Below is a small trained network, with its code and all its weights. Each question gives an input and a target symbol and asks what happens when units are switched off, that is, made to give their printed mean instead of their output.

import numpy as np


def w(rows, s, z=0):
    codes = np.array(rows[::2]) - 128.0
    scale = np.full(codes.shape[1], s)
    scale[-1] = z or s
    return codes * scale


def norm(h):
    return h / np.sqrt((h * h).mean(-1, keepdims=True) + 1e-5)


def f(y):
    return y / 2 * (1 + np.tanh(0.7978845608 * (y + 0.044715 * y**3)))


def softmax(a):
    e = np.exp(a - a.max(-1, keepdims=True))
    return e / e.sum(-1, keepdims=True)


def log_softmax(a):
    a = a - a.max(-1, keepdims=True)
    return a - np.log(np.exp(a).sum(-1, keepdims=True))


def net(x, mask):
    ids = ['αμξτψω'.index(c) for c in x.split()]
    T = len(ids)
    res = E[ids] + P[:T]
    r = norm(res)
    for j in range(2):
        rows = slice(4 * j, 4 * j + 4)
        q, k, v = (r @ M[0][rows].T for M in (Q, K, V))
        z = softmax(np.where(np.tri(T) > 0, q @ k.T / 4**0.5, -1e9)) @ v
        o = O[0][rows]
        res = res + np.where(mask[j], z, o[:, -1]) @ o[:, :-1]
    y = f(norm(res) @ A[0][:, :-1].T + A[0][:, -1])
    res = res + np.where(mask[2:6], y, B[0][:, -1]) @ B[0][:, :-1]
    return log_softmax(norm(res)[-1] @ U[:, :-1].T + U[:, -1])


Q, K, V, O, A, B = {}, {}, {}, {}, {}, {}
E = w([
[115,122,161,106,95,98,96,156,214],'α',
[162,42,104,124,5,140,133,141,142],'μ',
[186,90,123,152,90,127,109,37,154],'ξ',
[155,166,134,126,57,147,219,122,176],'τ',
[75,153,143,153,127,87,178,100,132],'ψ',
[62,124,140,191,112,170,126,162,124],'ω',
],0.024)
P = w([
[122,71,250,79,157,161,145,118,91],'0',
[75,63,103,93,122,157,145,122,147],'1',
[87,107,158,104,125,147,141,90,143],'2',
[96,112,122,120,117,125,138,99,168],'3',
[116,140,165,110,83,123,102,108,118],'4',
[120,147,130,129,96,117,110,107,150],'5',
[135,162,145,138,77,113,96,122,109],'6',
[140,157,125,154,103,109,104,121,128],'7',
[149,165,116,163,104,102,99,126,129],'8',
[163,151,97,171,127,104,104,135,143],'9',
[159,148,91,174,131,89,112,142,143],'10',
[153,134,79,188,149,81,123,155,144],'11',
],0.02)
Q[0] = w([
[131,80,88,114,149,165,135,138,132],'H1',
[211,143,73,155,241,153,66,206,68],'H1',
[153,135,149,9,159,148,122,150,66],'H1',
[180,106,90,137,80,110,88,80,174],'H1',
[84,154,141,176,151,152,196,68,122],'H2',
[173,115,68,106,223,97,121,154,111],'H2',
[147,126,241,19,110,186,110,95,60],'H2',
[210,192,105,157,72,64,133,76,220],'H2',
],0.012)
K[0] = w([
[104,101,53,112,144,106,152,90,129],'H1',
[210,82,111,69,105,157,160,86,127],'H1',
[190,156,139,95,51,102,163,67,151],'H1',
[110,100,137,179,137,114,84,128,152],'H1',
[78,113,158,95,162,136,139,194,149],'H2',
[182,73,124,48,154,129,152,129,181],'H2',
[71,108,248,48,82,141,143,54,128],'H2',
[146,206,50,195,87,53,136,155,119],'H2',
],0.013)
V[0] = w([
[196,209,140,52,126,143,208,111,176],'H1',
[42,199,142,131,189,58,77,254,112],'H1',
[125,160,115,47,154,41,140,21,185],'H1',
[172,154,97,64,97,39,214,100,121],'H1',
[55,98,150,114,153,9,23,68,142],'H2',
[65,83,144,148,159,247,126,67,85],'H2',
[243,55,34,43,91,111,129,17,36],'H2',
[154,234,130,107,179,114,227,1,80],'H2',
],0.0085)
O[0] = w([
[146,158,187,27,137,92,137,141,145,30],'H1',
[128,120,64,104,79,144,110,122,49,184],'H1',
[162,122,133,49,97,103,170,45,79,84],'H1',
[106,87,139,2,188,123,190,79,178,3],'H1',
[217,144,80,113,186,39,201,111,228,117],'H2',
[175,111,7,243,158,133,118,219,78,108],'H2',
[47,139,63,118,68,70,157,97,27,8],'H2',
[27,77,113,184,202,121,158,109,165,114],'H2',
],0.0099,0.0075)
A[0] = w([
[153,92,102,54,108,109,83,59,170,2],'N1',
[250,183,28,136,104,67,86,137,105,103],'N2',
[111,160,131,131,243,92,150,133,140,22],'N3',
[184,92,179,122,128,85,149,47,62,126],'N4',
],0.013,0.0048)
B[0] = w([
[77,124,54,131,75,70,49,94,72,216],'N1',
[73,238,171,116,248,50,153,212,82,255],'N2',
[58,130,38,52,183,117,38,143,2,145],'N3',
[123,39,122,203,145,177,171,22,192,203],'N4',
],0.011,0.007)
U = w([
[131,83,118,159,175,97,147,62,195,4],'α',
[75,131,127,112,206,67,181,127,59,138],'μ',
[144,162,125,152,159,162,98,147,122,232],'ξ',
[172,169,221,67,130,147,197,111,174,179],'τ',
[122,166,126,5,123,99,65,148,102,149],'ψ',
[90,67,129,115,46,154,117,113,107,3],'ω',
],0.012,0.0029)

Each question gives the input, a string of symbols that net reads in full, and the target symbol t.
The units are the heads (4 rows each of Q, K, V and O) and the neurons (one row each of A and B). Each row of codes is followed by its name. A weight is (code - 128) times the scale printed after its matrix; where a second scale follows, it is the last column's (O, A, B and U).
mask holds one flag per unit, heads first, then neurons. A switched-off unit (its flag False) gives its mean, the last column of its rows in O or B, instead of its output. The means were averaged over made-up inputs and are rounded, as every weight is.
A unit's drop is (log p(t) with every unit on - log p(t) with that unit switched off) / (log p(t) with every unit on - log p(t) with every unit switched off).
The circuit of an input: a set's keep is (log p(t) with only the set's units on - log p(t) with every unit switched off) / (log p(t) with every unit on - log p(t) with every unit switched off). Starting from all 6 units, units are removed one at a time, each time the one whose removal leaves the highest keep (on an exact tie, the one counted first), for as long as the keep stays at least 0.8.
circuit, biggest first: the units of the circuit, biggest drop first
unit that matters most: the unit with the biggest drop
top k neurons: the k neurons with the biggest drops, biggest first
heads that matter: for each layer, one digit per head in row order, 1 if its drop is at least 0.15 and else 0, layers parted by /
input α ξ ξ α α α α τ, target ω: heads that matter : 01
input ψ τ α ψ α α α α ψ τ α, target ψ: unit that matters most : H1
input ω α τ, target ξ: heads that matter : 01
input ξ α μ μ, target ψ: circuit, biggest first : [H2; N2]
input ξ ψ ω α ξ ξ ω μ, target ξ: heads that matter : 10
input α α ξ τ α, target ω: top 2 neurons : [N2; N3]
input μ α τ ξ, target ω: top 2 neurons : [N2; N1]
input μ α α α ξ α τ ξ ψ α α τ, target τ: heads that matter : 10
input α ψ α μ τ τ ψ α τ, target τ: heads that matter : 00
input α μ ξ τ μ ψ μ, target α: heads that matter : 01
input α ψ τ τ ψ ξ μ, target α: heads that matter : 11
input τ ω ξ, target ξ: heads that matter : 01
input τ τ α α μ ξ α, target μ: heads that matter : 01
input τ μ ξ ξ τ ω ξ τ α ψ ψ, target α: circuit, biggest first : [H2]
input μ τ α ξ α α α α, target τ: top 2 neurons : [N3; N4]
input τ ψ ξ α τ τ ξ ψ τ, target α: top 2 neurons : [N2; N1]
input ω α α ψ, target ξ: heads that matter : 10
input α τ α ξ ξ α μ, target μ: top 2 neurons : [N2; N4]
input τ α ψ τ α α τ, target ω: top 2 neurons : [N2; N4]
input α α α τ ω α ξ μ α ξ μ, target μ: circuit, biggest first : [N2]
